Here is a tiny trained network, its code and every weight. The questions are about switching its units off for an input and a target symbol, where a switched-off unit gives its printed mean instead of its output.

import numpy as np


def w(rows, s, z=0):
    codes = np.array(rows[::2]) - 128.0
    scale = np.full(codes.shape[1], s)
    scale[-1] = z or s
    return codes * scale


def f(y):
    return y / 2 * (1 + np.tanh(0.7978845608 * (y + 0.044715 * y**3)))


def softmax(a):
    e = np.exp(a - a.max(-1, keepdims=True))
    return e / e.sum(-1, keepdims=True)


def log_softmax(a):
    a = a - a.max(-1, keepdims=True)
    return a - np.log(np.exp(a).sum(-1, keepdims=True))


def net(x, mask):
    ids = ['βζημξτψω'.index(c) for c in x.split()]
    T = len(ids)
    res = E[ids] + P[:T]
    q, k, v = (res @ M[0].T for M in (Q, K, V))
    z = softmax(np.where(np.tri(T) > 0, q @ k.T / 4**0.5, -1e9)) @ v
    res = res + np.where(mask[0], z, O[0][:, -1]) @ O[0][:, :-1]
    y = f(res @ A[0][:, :-1].T + A[0][:, -1])
    res = res + np.where(mask[1:25], y, B[0][:, -1]) @ B[0][:, :-1]
    return log_softmax(res[-1] @ U[:, :-1].T + U[:, -1])


Q, K, V, O, A, B = {}, {}, {}, {}, {}, {}
E = w([
[200,58,103,126,94,78,99,104,152,115,79,153],'β',
[90,101,144,102,79,140,160,96,183,203,76,160],'ζ',
[174,119,113,73,108,188,151,2,112,218,153,99],'η',
[127,117,121,196,102,87,206,84,65,111,55,160],'μ',
[85,86,123,179,133,126,142,206,88,134,100,59],'ξ',
[54,95,123,172,94,139,131,91,96,195,136,150],'τ',
[144,209,61,145,36,128,117,127,156,125,129,97],'ψ',
[167,210,94,239,161,194,138,91,102,171,122,152],'ω',
],0.018)
P = w([
[194,135,228,141,143,7,107,128,194,183,206,102],'0',
[121,117,226,195,129,39,77,67,177,145,163,93],'1',
[119,144,233,186,98,55,75,90,157,131,121,118],'2',
[109,130,193,170,94,65,108,95,158,134,109,91],'3',
[113,132,174,144,85,79,109,104,143,142,103,89],'4',
[107,135,154,131,91,92,130,114,141,136,105,83],'5',
[103,135,141,122,97,105,133,121,130,133,101,86],'6',
[105,138,120,114,102,103,135,120,115,133,91,91],'7',
[100,131,106,107,111,118,139,115,114,136,85,93],'8',
[104,136,88,98,117,119,142,121,106,130,75,100],'9',
[99,133,77,101,124,129,136,126,105,134,59,113],'10',
[103,128,61,94,126,130,142,126,98,135,51,125],'11',
[101,118,38,104,139,134,137,124,101,142,71,130],'12',
[106,102,10,105,143,132,141,121,107,148,76,138],'13',
],0.011)
Q[0] = w([
[182,121,145,83,108,177,114,114,149,100,210,255],'H0',
[99,69,57,161,58,77,161,60,88,217,30,60],'H0',
[123,188,181,183,156,144,49,105,115,150,167,136],'H0',
[98,73,9,54,145,116,106,186,116,148,117,49],'H0',
],0.0079)
K[0] = w([
[152,136,186,101,139,72,145,147,121,140,113,97],'H0',
[80,148,51,123,122,194,134,158,61,105,98,123],'H0',
[152,147,192,178,126,95,115,135,152,109,150,148],'H0',
[118,96,3,101,136,162,113,116,137,115,64,208],'H0',
],0.011)
V[0] = w([
[220,156,112,182,172,151,178,94,47,86,101,120],'H0',
[194,121,89,52,96,99,113,49,183,109,120,149],'H0',
[55,214,112,149,100,147,158,91,91,196,164,181],'H0',
[125,2,170,86,155,132,165,66,36,157,105,202],'H0',
],0.0081)
O[0] = w([
[179,97,208,134,41,166,254,179,157,110,172,104,199],'H0',
[74,201,112,206,96,146,121,78,237,116,180,96,23],'H0',
[100,168,231,60,178,152,97,148,115,74,186,246,255],'H0',
[127,151,195,93,186,33,158,97,117,132,142,23,73],'H0',
],0.0092,0.0038)
A[0] = w([
[107,29,182,66,130,145,133,144,111,89,112,163,107],'N0',
[193,82,165,220,127,95,80,178,119,74,127,127,90],'N1',
[44,77,208,248,108,86,85,172,146,130,178,105,123],'N2',
[65,135,100,145,137,98,202,164,72,98,173,71,119],'N3',
[102,162,178,148,133,125,103,77,178,39,175,156,121],'N4',
[44,127,209,201,123,121,72,161,164,132,198,84,125],'N5',
[103,185,200,182,120,112,46,52,168,105,111,111,95],'N6',
[125,238,114,150,220,143,119,68,95,177,90,89,80],'N7',
[157,165,111,126,129,159,74,135,159,122,149,190,79],'N8',
[117,112,158,194,130,108,49,208,90,124,172,105,77],'N9',
[164,185,26,127,194,127,66,96,149,149,160,121,71],'N10',
[90,86,176,67,91,48,141,153,103,116,144,82,136],'N11',
[187,77,85,43,104,142,128,100,76,138,126,139,64],'N12',
[99,130,198,37,242,51,84,91,82,100,130,166,113],'N13',
[120,118,133,159,56,158,201,131,162,180,91,60,166],'N14',
[139,241,68,102,105,188,58,68,120,163,184,3,59],'N15',
[72,114,61,133,152,108,69,98,148,117,64,97,11],'N16',
[185,145,113,109,131,170,47,66,152,147,152,93,141],'N17',
[103,142,106,66,147,27,122,38,120,140,87,88,90],'N18',
[48,119,58,127,123,136,75,73,177,135,84,2,113],'N19',
[168,211,84,223,168,136,174,131,154,168,115,57,79],'N20',
[149,129,81,154,85,88,84,53,193,173,127,117,69],'N21',
[127,189,97,163,166,204,128,195,120,100,168,141,83],'N22',
[116,123,182,184,108,131,126,17,177,203,150,108,170],'N23',
],0.0092,0.012)
B[0] = w([
[173,142,123,151,159,123,123,133,167,162,152,149,250],'N0',
[96,82,106,145,133,197,149,66,163,82,97,46,182],'N1',
[133,156,97,110,152,63,126,227,128,139,190,109,184],'N2',
[107,153,92,80,77,131,56,74,172,144,101,112,166],'N3',
[237,186,125,197,83,136,110,173,147,174,139,148,171],'N4',
[116,108,83,144,174,173,165,93,172,122,2,31,158],'N5',
[56,104,105,120,124,118,176,148,86,129,171,183,184],'N6',
[198,133,158,144,117,155,139,127,186,144,104,152,153],'N7',
[126,77,110,154,170,107,194,168,64,159,125,123,170],'N8',
[119,195,111,97,157,130,80,120,150,178,82,103,144],'N9',
[103,114,224,158,99,136,149,154,72,131,49,171,148],'N10',
[154,108,168,101,180,115,151,99,127,121,121,74,254],'N11',
[101,178,103,155,122,133,88,151,149,139,132,57,181],'N12',
[130,92,130,190,61,164,108,119,94,128,183,122,218],'N13',
[122,134,126,165,132,171,117,105,137,74,46,137,249],'N14',
[74,94,100,77,162,122,77,136,84,93,127,120,168],'N15',
[131,33,228,134,52,158,85,202,136,183,55,171,142],'N16',
[146,170,93,158,152,94,175,155,161,112,172,118,177],'N17',
[88,118,124,53,147,117,130,137,131,151,112,62,230],'N18',
[215,138,133,172,158,159,119,78,170,178,102,99,191],'N19',
[153,70,190,210,63,162,93,194,76,182,217,131,149],'N20',
[65,124,105,81,127,161,84,59,135,124,142,104,198],'N21',
[152,107,185,89,102,102,105,63,191,132,122,94,168],'N22',
[119,159,128,130,108,78,168,127,110,126,154,198,247],'N23',
],0.01,0.0089)
U = w([
[120,91,125,125,125,233,141,49,168,99,138,112,60],'β',
[129,110,163,81,130,84,115,108,149,192,94,191,82],'ζ',
[147,222,112,142,164,126,141,86,160,143,174,115,107],'η',
[91,98,159,158,147,106,242,119,90,60,107,116,109],'μ',
[115,122,112,107,192,180,160,201,91,137,98,93,204],'ξ',
[136,83,138,111,105,86,161,191,57,152,193,109,131],'τ',
[76,143,77,158,97,135,125,194,113,62,136,161,254],'ψ',
[254,142,158,187,145,168,177,190,142,179,149,133,100],'ω',
],0.0064,0.0063)

Each question gives the input, a string of symbols that net reads in full, and the target symbol t.
The units are the heads (4 rows each of Q, K, V and O) and the neurons (one row each of A and B). Each row of codes is followed by its name. A weight is (code - 128) times the scale printed after its matrix; where a second scale follows, it is the last column's (O, A, B and U).
mask holds one flag per unit, heads first, then neurons. A switched-off unit (its flag False) gives its mean, the last column of its rows in O or B, instead of its output. The means were averaged over made-up inputs and are rounded, as every weight is.
A unit's drop is (log p(t) with every unit on - log p(t) with that unit switched off) / (log p(t) with every unit on - log p(t) with every unit switched off).
The circuit of an input: a set's keep is (log p(t) with only the set's units on - log p(t) with every unit switched off) / (log p(t) with every unit on - log p(t) with every unit switched off). Starting from the 12 units with the biggest drops (on a tie, the unit counted first), units are removed one at a time, each time the one whose removal leaves the highest keep (on an exact tie, the one counted first), for as long as the keep stays at least 0.8.
circuit, biggest first: the units of the circuit, biggest drop first
unit that matters most: the unit with the biggest drop
top k neurons: the k neurons with the biggest drops, biggest first
input η τ η ω β ζ β ω η μ μ ω η ψ, target ω: circuit, biggest first	(H0; N4; N8)
input β ψ β μ ξ η β β η ξ ω β η, target ω: circuit, biggest first	(H0; N21)
input μ ψ μ β ξ β ω β ω τ β, target ω: top 2 neurons	(N0; N21)
input β η ω β β ξ η ξ ζ ω τ τ η η, target τ: top 2 neurons	(N13; N14)
input β τ ζ τ μ μ β μ ζ β ω β, target ω: circuit, biggest first	(H0; N0)
input μ ξ τ β η ζ ξ ζ ζ ψ ζ, target ψ: circuit, biggest first	(H0; N11)
input β β τ ζ ζ, target τ: top 4 neurons	(N13; N6; N14; N18)
input μ ω η η η β β ω ζ τ, target ω: top 2 neurons	(N0; N18)
input β μ ξ η ζ μ ξ ζ, target ξ: top 2 neurons	(N12; N23)
input ψ β β, target ψ: circuit, biggest first	(H0; N6)
input β ξ β τ β β η, target η: top 3 neurons	(N17; N19; N23)
input ξ μ β, target β: top 2 neurons	(N1; N2)
input β ζ τ ξ ζ μ β η ξ ζ τ τ ψ τ, target ψ: unit that matters most	N11
input ξ μ ξ β β ζ ψ ξ ω τ ζ ψ ξ, target ψ: top 2 neurons	(N11; N19)
input ω ζ β ζ η ζ β, target η: top 2 neurons	(N19; N17)
input ψ η β β β τ ζ, target τ: circuit, biggest first	(H0; N13; N14)
input β τ μ ξ ζ β ζ ζ ζ, target ζ: circuit, biggest first	(H0; N16)
input β ζ μ β μ ψ τ, target ψ: circuit, biggest first	(H0; N11; N19)
input β ω τ ζ ζ η ζ, target η: top 2 neurons	(N4; N19)
input η β ζ, target η: top 2 neurons	(N19; N4)
input η β β τ ξ τ ξ ξ τ η ω, target ω: unit that matters most	N7
input β μ ζ μ ψ β ξ τ ξ, target τ: top 2 neurons	(N13; N14)
input ω μ ξ, target ξ: unit that matters most	N2
